Below are the code and all the weights of a small trained network. Each question names an input and a class and asks about switching units off, where a switched-off unit gives its printed mean instead of its output.

import numpy as np


def w(rows, s, z=0):
    codes = np.array(rows[::2]) - 128.0
    scale = np.full(codes.shape[1], s)
    scale[-1] = z or s
    return codes * scale


def f(y):
    return np.maximum(y, 0)


def log_softmax(a):
    a = a - a.max(-1, keepdims=True)
    return a - np.log(np.exp(a).sum(-1, keepdims=True))


def net(x, mask):
    res = np.array(x, float).reshape(1, 7) / 4 @ E
    y = f(res @ A[0][:, :-1].T + A[0][:, -1])
    res = res + np.where(mask, y, B[0][:, -1]) @ B[0][:, :-1]
    return log_softmax(res[-1] @ U[:, :-1].T + U[:, -1])


A, B = {}, {}
E = w([
[132,131,124,126,146,121,133],'x0',
[110,146,149,118,113,122,148],'x1',
[2,127,57,68,192,241,131],'x2',
[131,123,128,117,135,125,121],'x3',
[108,127,134,148,88,136,135],'x4',
[167,12,178,108,149,169,212],'x5',
[132,110,116,134,137,125,113],'x6',
],0.015)
A[0] = w([
[116,156,99,123,93,52,89,58],'n0',
[144,195,102,159,106,59,91,86],'n1',
[214,17,220,137,113,106,202,5],'n2',
[254,141,196,170,70,8,118,132],'n3',
[140,241,134,157,101,39,3,30],'n4',
[217,119,167,171,81,18,119,133],'n5',
],0.009,0.0026)
B[0] = w([
[162,148,147,174,162,157,138,169],'n0',
[146,38,208,111,173,131,210,184],'n1',
[198,2,209,211,131,163,116,224],'n2',
[45,162,46,85,89,148,121,251],'n3',
[158,92,210,192,150,71,211,222],'n4',
[58,140,74,54,102,152,82,225],'n5',
],0.012,0.021)
U = w([
[34,160,20,31,97,120,113,254],'0',
[245,100,222,207,108,88,184,2],'1',
],0.013,0.004)

Each question gives the input, the list of numbers given to net, and the class t.
The units are the neurons (one row each of A and B). Each row of codes is followed by its name. A weight is (code - 128) times the scale printed after its matrix; where a second scale follows, it is the last column's (A, B and U).
mask holds one flag per neuron, in row order. A switched-off neuron (its flag False) gives its mean, the last column of its row in B, instead of its output. The means were averaged over made-up inputs and are rounded, as every weight is.
A unit's drop is (log p(t) with every unit on - log p(t) with that unit switched off) / (log p(t) with every unit on - log p(t) with every unit switched off).
The circuit of an input: a set's keep is (log p(t) with only the set's units on - log p(t) with every unit switched off) / (log p(t) with every unit on - log p(t) with every unit switched off). Starting from all 6 units, units are removed one at a time, each time the one whose removal leaves the highest keep (on an exact tie, the one counted first), for as long as the keep stays at least 0.8.
circuit, biggest first: the units of the circuit, biggest drop first
top k neurons: the k neurons with the biggest drops, biggest first
drop of u: that unit's drop, to one decimal
input [3,-2,-7,5,-1,2,-4], class 0: circuit, biggest first : [n3]
input [-8,6,-6,4,-3,-6,5], class 0: top 3 neurons : [n3, n5, n2]
input [0,1,2,-8,5,-3,0], class 1: top 2 neurons : [n3, n5]
input [-7,5,6,6,4,-7,-1], class 1: top 3 neurons : [n3, n5, n4]
input [-3,-3,-2,6,3,2,-1], class 0: top 2 neurons : [n4, n1]
input [0,4,-1,-4,0,-1,7], class 0: top 2 neurons : [n2, n4]
input [-4,0,-4,6,8,4,-2], class 0: top 3 neurons : [n3, n5, n4]
input [-2,2,-8,-4,7,-3,-3], class 0: drop of n3 : 1.7
input [-8,6,3,-7,-8,-4,5], class 1: drop of n5 : 1.0
input [-2,-7,-6,-7,2,1,-4], class 0: drop of n3 : 0.7
